Below is a small trained network, with its code and all its weights. Each question gives an input and a target symbol and asks what happens when units are switched off, that is, made to give their printed mean instead of their output.

import numpy as np


def w(rows, s, z=0):
    codes = np.array(rows[::2]) - 128.0
    scale = np.full(codes.shape[1], s)
    scale[-1] = z or s
    return codes * scale


def norm(h):
    return h / np.sqrt((h * h).mean(-1, keepdims=True) + 1e-5)


def f(y):
    return np.maximum(y, 0)


def softmax(a):
    e = np.exp(a - a.max(-1, keepdims=True))
    return e / e.sum(-1, keepdims=True)


def log_softmax(a):
    a = a - a.max(-1, keepdims=True)
    return a - np.log(np.exp(a).sum(-1, keepdims=True))


def net(x, mask):
    ids = ['ΘΠΨαδζλμξτ'.index(c) for c in x.split()]
    T = len(ids)
    res = E[ids] + P[:T]
    r = norm(res)
    for j in range(3):
        rows = slice(2 * j, 2 * j + 2)
        q, k, v = (r @ M[0][rows].T for M in (Q, K, V))
        z = softmax(np.where(np.tri(T) > 0, q @ k.T / 2**0.5, -1e9)) @ v
        o = O[0][rows]
        res = res + np.where(mask[j], z, o[:, -1]) @ o[:, :-1]
    y = f(norm(res) @ A[0][:, :-1].T + A[0][:, -1])
    res = res + np.where(mask[3:11], y, B[0][:, -1]) @ B[0][:, :-1]
    return log_softmax(norm(res)[-1] @ U[:, :-1].T + U[:, -1])


Q, K, V, O, A, B = {}, {}, {}, {}, {}, {}
E = w([
[150,79,177],'Θ',
[133,191,137],'Π',
[126,102,128],'Ψ',
[167,174,121],'α',
[127,53,208],'δ',
[2,71,94],'ζ',
[175,124,235],'λ',
[118,109,119],'μ',
[142,125,104],'ξ',
[163,129,133],'τ',
],0.018)
P = w([
[116,115,113],'0',
[118,93,150],'1',
[230,114,158],'2',
[138,113,82],'3',
[167,230,151],'4',
[120,113,170],'5',
[254,92,101],'6',
[119,118,172],'7',
],0.015)
Q[0] = w([
[131,147,153],'head 0',
[186,157,135],'head 0',
[116,176,149],'head 1',
[68,147,167],'head 1',
[3,160,110],'head 2',
[188,149,107],'head 2',
],0.031)
K[0] = w([
[88,140,139],'head 0',
[113,153,68],'head 0',
[92,129,181],'head 1',
[142,117,219],'head 1',
[103,254,26],'head 2',
[114,139,171],'head 2',
],0.028)
V[0] = w([
[118,149,5],'head 0',
[103,115,134],'head 0',
[61,171,171],'head 1',
[149,41,124],'head 1',
[104,195,96],'head 2',
[126,127,54],'head 2',
],0.022)
O[0] = w([
[131,143,249,134],'head 0',
[104,143,123,154],'head 0',
[232,176,168,76],'head 1',
[54,186,71,253],'head 1',
[141,28,153,1],'head 2',
[55,106,113,90],'head 2',
],0.015,0.0084)
A[0] = w([
[137,190,125,210],'neuron 0',
[167,48,200,180],'neuron 1',
[131,42,36,249],'neuron 2',
[102,5,66,214],'neuron 3',
[89,48,52,201],'neuron 4',
[141,145,24,107],'neuron 5',
[106,142,79,56],'neuron 6',
[60,82,189,76],'neuron 7',
],0.019,0.0016)
B[0] = w([
[120,80,158,232],'neuron 0',
[79,2,78,189],'neuron 1',
[159,3,143,229],'neuron 2',
[3,64,143,213],'neuron 3',
[157,18,127,243],'neuron 4',
[192,230,115,255],'neuron 5',
[143,88,97,218],'neuron 6',
[217,155,166,167],'neuron 7',
],0.026,0.0084)
U = w([
[152,142,68,199],'Θ',
[239,54,176,59],'Π',
[56,201,75,136],'Ψ',
[80,77,176,19],'α',
[195,168,81,133],'δ',
[175,152,172,115],'ζ',
[233,132,81,34],'λ',
[8,167,185,203],'μ',
[94,136,181,49],'ξ',
[95,104,95,253],'τ',
],0.016,0.0044)

Each question gives the input, a string of symbols that net reads in full, and the target symbol t.
The units are the heads (2 rows each of Q, K, V and O) and the neurons (one row each of A and B). Each row of codes is followed by its name. A weight is (code - 128) times the scale printed after its matrix; where a second scale follows, it is the last column's (O, A, B and U).
mask holds one flag per unit, heads first, then neurons. A switched-off unit (its flag False) gives its mean, the last column of its rows in O or B, instead of its output. The means were averaged over made-up inputs and are rounded, as every weight is.
A unit's drop is (log p(t) with every unit on - log p(t) with that unit switched off) / (log p(t) with every unit on - log p(t) with every unit switched off).
The circuit of an input: a set's keep is (log p(t) with only the set's units on - log p(t) with every unit switched off) / (log p(t) with every unit on - log p(t) with every unit switched off). Starting from all 11 units, units are removed one at a time, each time the one whose removal leaves the highest keep (on an exact tie, the one counted first), for as long as the keep stays at least 0.8.
units of the circuit, in order: the units of the circuit, biggest drop first
unit that matters most: the unit with the biggest drop
k most important neurons: the k neurons with the biggest drops, biggest first
heads that matter: for each layer, one digit per head in row order, 1 if its drop is at least 0.15 and else 0, layers parted by /
drop when u is switched off: that unit's drop, to one decimal
input ζ μ μ μ μ δ Ψ, target μ: units of the circuit, in order	[head 0; head 1; neuron 4]
input μ Θ μ ζ Π Π λ, target ζ: unit that matters most	neuron 3
input δ Π δ, target δ: units of the circuit, in order	[head 0; neuron 5]
input Π α Π δ μ Π Ψ, target δ: heads that matter	001
input δ μ Π, target δ: 2 most important neurons	[neuron 3; neuron 5]
input ζ δ τ, target ζ: heads that matter	100
input Ψ μ ξ τ, target μ: units of the circuit, in order	[head 0; neuron 2; neuron 4]
input μ Π μ Θ, target δ: 2 most important neurons	[neuron 5; neuron 3]
input λ μ μ, target λ: heads that matter	101
input ξ Π μ μ μ, target Π: 2 most important neurons	[neuron 1; neuron 3]
input μ μ ζ Π Ψ, target μ: heads that matter	100
input Ψ α Π Ψ α μ Ψ, target Ψ: heads that matter	111
input Ψ Ψ Θ, target Ψ: heads that matter	010
input ζ μ μ Ψ μ, target μ: 2 most important neurons	[neuron 5; neuron 0]
input Ψ μ μ Ψ α μ δ, target Ψ: unit that matters most	head 1
input Π Π μ α Π α, target Π: heads that matter	010
input μ μ Π μ ξ Π λ, target μ: units of the circuit, in order	[head 0; neuron 4; head 1]
input Ψ μ Ψ, target Ψ: heads that matter	010
input ζ μ Π δ, target λ: units of the circuit, in order	[head 0; neuron 5]
input Ψ μ Θ μ Π Ψ Θ, target μ: heads that matter	111
input ζ μ μ, target ζ: heads that matter	110
input ζ μ Π Π, target Π: heads that matter	001
input ζ Θ δ, target ζ: unit that matters most	head 2
input λ μ Π ζ ζ δ Θ, target ζ: heads that matter	101
input Ψ Π μ, target Ψ: heads that matter	011
input Π Π ξ Θ μ, target Π: heads that matter	010
input ζ μ τ, target ζ: heads that matter	110
input ζ ζ Ψ Π, target Π: unit that matters most	head 2
input Ψ μ Π, target Ψ: drop when head 1 is switched off	0.2
